Below is a small trained network, with its code and all its weights. Each question gives an input and a class and asks what happens when units are switched off, that is, made to give their printed mean instead of their output.

import numpy as np


def w(rows, s, z=0):
    codes = np.array(rows[::2]) - 128.0
    scale = np.full(codes.shape[1], s)
    scale[-1] = z or s
    return codes * scale


def norm(h):
    return h / np.sqrt((h * h).mean(-1, keepdims=True) + 1e-5)


def f(y):
    return np.maximum(y, 0)


def log_softmax(a):
    a = a - a.max(-1, keepdims=True)
    return a - np.log(np.exp(a).sum(-1, keepdims=True))


def net(x, mask):
    res = np.array(x, float).reshape(1, 8) / 4 @ E
    u = 0
    for l in range(2):
        y = f(norm(res) @ A[l][:, :-1].T + A[l][:, -1])
        res = res + np.where(mask[u : u + 10], y, B[l][:, -1]) @ B[l][:, :-1]
        u += 10
    return log_softmax(norm(res)[-1] @ U[:, :-1].T + U[:, -1])


A, B = {}, {}
E = w([
[107,242,141,185,126,178,109],'x0',
[227,151,155,143,13,120,213],'x1',
[124,127,130,132,126,127,126],'x2',
[131,127,129,128,131,126,128],'x3',
[194,154,54,244,141,23,93],'x4',
[127,126,127,128,130,129,132],'x5',
[132,130,127,126,130,128,128],'x6',
[128,128,128,128,127,128,131],'x7',
],0.0011)
A[0] = w([
[85,144,108,147,146,158,107,24],'0.n0',
[108,254,114,139,130,177,121,231],'0.n1',
[112,76,152,87,122,161,148,172],'0.n2',
[143,112,97,204,176,76,111,78],'0.n3',
[56,136,112,67,192,142,50,225],'0.n4',
[109,55,169,74,112,149,145,165],'0.n5',
[201,170,126,154,35,77,138,53],'0.n6',
[83,124,170,40,128,204,109,253],'0.n7',
[159,137,183,93,69,186,210,104],'0.n8',
[67,108,90,163,216,105,79,99],'0.n9',
],0.0027,0.00065)
B[0] = w([
[165,174,112,140,187,94,121,154],'0.n0',
[64,193,205,144,115,184,100,218],'0.n1',
[183,166,128,143,138,79,104,203],'0.n2',
[61,103,98,37,98,182,81,217],'0.n3',
[179,109,102,232,98,117,212,242],'0.n4',
[228,178,114,131,156,65,109,219],'0.n5',
[98,72,163,144,224,194,204,244],'0.n6',
[168,90,111,230,122,118,212,253],'0.n7',
[90,165,165,57,77,132,4,242],'0.n8',
[147,132,154,45,41,119,90,226],'0.n9',
],0.0022)
A[1] = w([
[116,124,150,125,180,144,150,192],'1.n0',
[161,58,116,139,195,116,227,31],'1.n1',
[139,90,146,2,112,96,136,70],'1.n2',
[114,149,133,204,178,153,203,4],'1.n3',
[168,199,155,193,109,176,177,199],'1.n4',
[81,163,123,208,151,172,117,186],'1.n5',
[152,43,72,141,116,97,156,157],'1.n6',
[160,38,160,114,91,144,210,217],'1.n7',
[129,42,102,44,125,57,103,84],'1.n8',
[68,212,109,124,149,162,67,115],'1.n9',
],0.0032,0.0015)
B[1] = w([
[143,112,111,162,75,90,133,159],'1.n0',
[112,94,255,165,99,108,136,199],'1.n1',
[147,172,50,145,177,101,104,180],'1.n2',
[119,136,51,177,142,166,189,168],'1.n3',
[79,82,96,102,133,148,138,247],'1.n4',
[198,133,76,117,125,119,155,207],'1.n5',
[74,99,210,115,132,127,116,224],'1.n6',
[147,157,127,149,178,83,88,253],'1.n7',
[77,147,76,132,83,210,145,209],'1.n8',
[179,107,176,91,148,67,124,190],'1.n9',
],0.0039,0.0031)
U = w([
[99,48,251,202,156,71,139,191],'0',
[218,199,102,72,164,56,48,204],'1',
[150,134,53,203,148,191,254,138],'2',
[117,180,229,41,68,217,145,7],'3',
[15,92,52,92,105,145,38,53],'4',
],0.0078,0.0014)

Each question gives the input, the list of numbers given to net, and the class t.
The units are the neurons (one row each of A and B). Each row of codes is followed by its name. A weight is (code - 128) times the scale printed after its matrix; where a second scale follows, it is the last column's (A, B and U).
mask holds one flag per neuron, layer by layer. A switched-off neuron (its flag False) gives its mean, the last column of its row in B, instead of its output. The means were averaged over made-up inputs and are rounded, as every weight is.
A unit's drop is (log p(t) with every unit on - log p(t) with that unit switched off) / (log p(t) with every unit on - log p(t) with every unit switched off).
The circuit of an input: a set's keep is (log p(t) with only the set's units on - log p(t) with every unit switched off) / (log p(t) with every unit on - log p(t) with every unit switched off). Starting from the 12 units with the biggest drops (on a tie, the unit counted first), units are removed one at a time, each time the one whose removal leaves the highest keep (on an exact tie, the one counted first), for as long as the keep stays at least 0.8.
circuit, biggest first: the units of the circuit, biggest drop first
unit that matters most: the unit with the biggest drop
k most important neurons: the k neurons with the biggest drops, biggest first
top k neurons in layer l: the k neurons of layer l with the biggest drops, biggest first
drop when u is switched off: that unit's drop, to one decimal
input [-4,-3,-8,-2,1,5,2,-1], class 4: 2 most important neurons	(0.n9; 1.n8)
input [-5,2,-1,-2,0,1,4,7], class 1: 4 most important neurons	(0.n7; 0.n4; 1.n2; 1.n4)
input [6,-1,-6,-5,2,-5,-4,-2], class 1: unit that matters most	1.n9
input [-7,1,8,0,-1,6,1,-7], class 1: top 3 neurons in layer 0	(0.n6; 0.n4; 0.n5)
input [0,6,5,7,5,8,-8,-3], class 0: 2 most important neurons	(1.n1; 0.n1)
input [4,0,-7,4,-8,-7,7,-7], class 2: circuit, biggest first	(0.n7; 1.n6)
input [5,-3,-3,3,0,5,4,2], class 2: top 2 neurons in layer 0	(0.n4; 0.n8)
input [2,8,5,6,0,-5,2,5], class 3: 3 most important neurons	(0.n8; 0.n7; 0.n4)
input [-1,0,-6,8,3,-8,5,-8], class 4: 3 most important neurons	(0.n3; 0.n7; 0.n4)
input [-7,-7,6,3,5,3,-1,-8], class 4: 2 most important neurons	(1.n8; 0.n9)
input [-1,1,-8,-1,8,5,-3,8], class 0: 2 most important neurons	(0.n8; 0.n6)
input [-6,0,8,6,7,-5,-8,-1], class 4: 3 most important neurons	(0.n3; 0.n7; 1.n8)
input [0,-6,0,5,-4,-8,1,3], class 0: 2 most important neurons	(1.n1; 0.n9)
input [4,-6,1,-2,-3,5,8,0], class 2: unit that matters most	0.n4
input [-4,0,-1,-5,6,-1,0,3], class 4: 4 most important neurons	(0.n3; 0.n7; 0.n4; 1.n8)
input [-1,7,2,-4,-3,-4,-3,8], class 1: top 2 neurons in layer 0	(0.n8; 0.n1)
input [-6,-1,0,4,1,7,-2,-4], class 4: 3 most important neurons	(1.n8; 0.n7; 0.n6)
input [-5,8,2,-5,-5,0,-7,-8], class 1: 2 most important neurons	(0.n8; 1.n2)
input [-3,0,1,-4,6,6,8,-8], class 4: 4 most important neurons	(0.n3; 0.n7; 0.n4; 1.n8)
input [-4,-1,7,-6,-7,0,7,-5], class 0: unit that matters most	0.n7
input [-1,-8,6,2,8,8,-6,6], class 4: top 2 neurons in layer 1	(1.n7; 1.n8)
input [0,3,-3,-3,-5,7,-5,4], class 1: drop when 1.n1 is switched off	0.1
input [-3,-8,-1,-5,-3,-8,3,5], class 0: drop when 0.n4 is switched off	1.6
input [-1,-1,4,-3,-6,6,-2,-7], class 0: drop when 0.n7 is switched off	2.8
